Below are the code and all the weights of a small trained network. Each question names an input and a target symbol and asks about switching units off, where a switched-off unit gives its printed mean instead of its output.

import numpy as np


def w(rows, s, z=0):
    codes = np.array(rows[::2]) - 128.0
    scale = np.full(codes.shape[1], s)
    scale[-1] = z or s
    return codes * scale


def f(y):
    return np.maximum(y, 0)


def softmax(a):
    e = np.exp(a - a.max(-1, keepdims=True))
    return e / e.sum(-1, keepdims=True)


def log_softmax(a):
    a = a - a.max(-1, keepdims=True)
    return a - np.log(np.exp(a).sum(-1, keepdims=True))


def net(x, mask):
    ids = ['δεηπσω'.index(c) for c in x.split()]
    T = len(ids)
    res = E[ids] + P[:T]
    u = 0
    for l in range(3):
        q, k, v = (res @ M[l].T for M in (Q, K, V))
        z = softmax(np.where(np.tri(T) > 0, q @ k.T / 3**0.5, -1e9)) @ v
        res = res + np.where(mask[u], z, O[l][:, -1]) @ O[l][:, :-1]
        u += 1
        y = f(res @ A[l][:, :-1].T + A[l][:, -1])
        res = res + np.where(mask[u : u + 4], y, B[l][:, -1]) @ B[l][:, :-1]
        u += 4
    return log_softmax(res[-1] @ U[:, :-1].T + U[:, -1])


Q, K, V, O, A, B = {}, {}, {}, {}, {}, {}
E = w([
[84,89,215,139],'δ',
[4,181,151,174],'ε',
[142,216,51,200],'η',
[127,146,153,102],'π',
[124,155,162,102],'σ',
[114,162,117,127],'ω',
],0.016)
P = w([
[142,157,83,62],'0',
[141,134,177,220],'1',
[100,179,75,64],'2',
[66,53,153,206],'3',
[115,229,71,84],'4',
[44,26,130,208],'5',
[48,204,72,89],'6',
[84,37,110,107],'7',
[2,200,89,71],'8',
],0.0081)
Q[0] = w([
[42,211,85,63],'L0H1',
[90,86,189,147],'L0H1',
[254,43,164,109],'L0H1',
],0.0093)
K[0] = w([
[86,227,12,255],'L0H1',
[76,177,243,119],'L0H1',
[251,86,229,133],'L0H1',
],0.0066)
V[0] = w([
[124,109,2,214],'L0H1',
[105,71,177,190],'L0H1',
[112,150,185,119],'L0H1',
],0.0067)
O[0] = w([
[32,223,221,1,253],'L0H1',
[234,141,200,59,63],'L0H1',
[129,83,102,187,128],'L0H1',
],0.0064,0.0042)
A[0] = w([
[168,176,81,97,2],'L0N1',
[204,2,153,119,76],'L0N2',
[170,139,180,27,151],'L0N3',
[61,138,206,88,109],'L0N4',
],0.0087,0.0042)
B[0] = w([
[2,90,253,173,141],'L0N1',
[32,28,124,160,141],'L0N2',
[29,237,40,229,167],'L0N3',
[198,172,184,172,254],'L0N4',
],0.0065,0.006)
Q[1] = w([
[189,103,248,161],'L1H1',
[250,156,131,124],'L1H1',
[57,111,65,254],'L1H1',
],0.0079)
K[1] = w([
[253,181,15,84],'L1H1',
[251,85,172,157],'L1H1',
[174,216,76,13],'L1H1',
],0.005)
V[1] = w([
[79,63,111,181],'L1H1',
[121,208,40,183],'L1H1',
[218,120,18,3],'L1H1',
],0.0053)
O[1] = w([
[133,160,80,159,103],'L1H1',
[24,90,114,113,254],'L1H1',
[176,129,51,2,20],'L1H1',
],0.0089,0.0056)
A[1] = w([
[152,157,3,159,130],'L1N1',
[109,161,108,70,76],'L1N2',
[166,96,128,186,1],'L1N3',
[188,83,90,139,84],'L1N4',
],0.013,0.0052)
B[1] = w([
[193,88,254,33,207],'L1N1',
[36,138,113,35,251],'L1N2',
[43,201,110,61,146],'L1N3',
[229,189,179,167,132],'L1N4',
],0.01,0.003)
Q[2] = w([
[208,1,127,187],'L2H1',
[139,129,66,121],'L2H1',
[140,157,245,173],'L2H1',
],0.0065)
K[2] = w([
[182,127,99,115],'L2H1',
[95,152,122,58],'L2H1',
[165,123,140,250],'L2H1',
],0.012)
V[2] = w([
[53,96,192,59],'L2H1',
[58,254,170,139],'L2H1',
[128,184,189,246],'L2H1',
],0.0053)
O[2] = w([
[173,76,122,156,199],'L2H1',
[58,2,128,162,249],'L2H1',
[92,108,185,111,189],'L2H1',
],0.0093,0.012)
A[2] = w([
[226,193,157,123,236],'L2N1',
[7,87,90,146,37],'L2N2',
[70,157,40,117,65],'L2N3',
[101,106,141,152,2],'L2N4',
],0.011,0.0061)
B[2] = w([
[147,104,120,213,131],'L2N1',
[141,224,96,136,254],'L2N2',
[151,104,248,67,145],'L2N3',
[162,145,138,85,160],'L2N4',
],0.012,0.031)
U = w([
[58,80,220,181,178],'δ',
[32,97,12,191,168],'ε',
[131,155,159,114,2],'η',
[148,134,128,141,131],'π',
[137,133,137,148,77],'σ',
[74,95,104,100,184],'ω',
],0.011,0.0053)

Each question gives the input, a string of symbols that net reads in full, and the target symbol t.
The units are the heads (3 rows each of Q, K, V and O) and the neurons (one row each of A and B). Each row of codes is followed by its name. A weight is (code - 128) times the scale printed after its matrix; where a second scale follows, it is the last column's (O, A, B and U).
mask holds one flag per unit, layer by layer, with each layer's heads first. A switched-off unit (its flag False) gives its mean, the last column of its rows in O or B, instead of its output. The means were averaged over made-up inputs and are rounded, as every weight is.
A unit's drop is (log p(t) with every unit on - log p(t) with that unit switched off) / (log p(t) with every unit on - log p(t) with every unit switched off).
The circuit of an input: a set's keep is (log p(t) with only the set's units on - log p(t) with every unit switched off) / (log p(t) with every unit on - log p(t) with every unit switched off). Starting from the 12 units with the biggest drops (on a tie, the unit counted first), units are removed one at a time, each time the one whose removal leaves the highest keep (on an exact tie, the one counted first), for as long as the keep stays at least 0.8.
units of the circuit, in order: the units of the circuit, biggest drop first
unit that matters most: the unit with the biggest drop
top k neurons: the k neurons with the biggest drops, biggest first
top k neurons in layer l: the k neurons of layer l with the biggest drops, biggest first
drop of u: that unit's drop, to one decimal
input η ω ω δ π η ω δ ω, target δ: unit that matters most	L0N4
input ω η δ η η, target η: top 3 neurons	[L2N2; L2N3; L0N1]
input ω ω ω η ω π ω, target η: top 3 neurons	[L2N2; L2N3; L0N3]
input ε ε η, target η: units of the circuit, in order	[L0H1; L2N3]
input ω ω ω ω η π ω ω, target ε: top 2 neurons	[L2N3; L1N1]
input ω η ω ω η σ ω, target η: units of the circuit, in order	[L2N2; L2N3; L0H1]
input ω ω ω δ π, target δ: units of the circuit, in order	[L2N2; L1H1]
input ω π ω η δ ω η δ, target ε: top 3 neurons	[L0N2; L2N3; L1N1]
input η δ ω, target δ: top 2 neurons	[L0N2; L0N4]
input ω ε ω, target ε: units of the circuit, in order	[L2N3; L1H1]
input ω ω π π, target ε: top 4 neurons	[L2N3; L0N4; L1N1; L2N4]
input ε ω π ε σ, target ε: top 2 neurons in layer 0	[L0N3; L0N4]
input δ ω ω ω δ η, target δ: top 3 neurons	[L2N2; L1N1; L1N2]
input σ π ω ω π ω π σ, target ε: top neuron in layer 1	[L1N1]
input δ ω ε ω ω η η δ, target ε: top 2 neurons in layer 1	[L1N3; L1N1]
input π ε ω ω ω ε π, target ε: drop of L2N2	-0.1
input ω π ω, target ω: drop of L1H1	0.7
input π ω ω, target ω: drop of L0N2	0.0
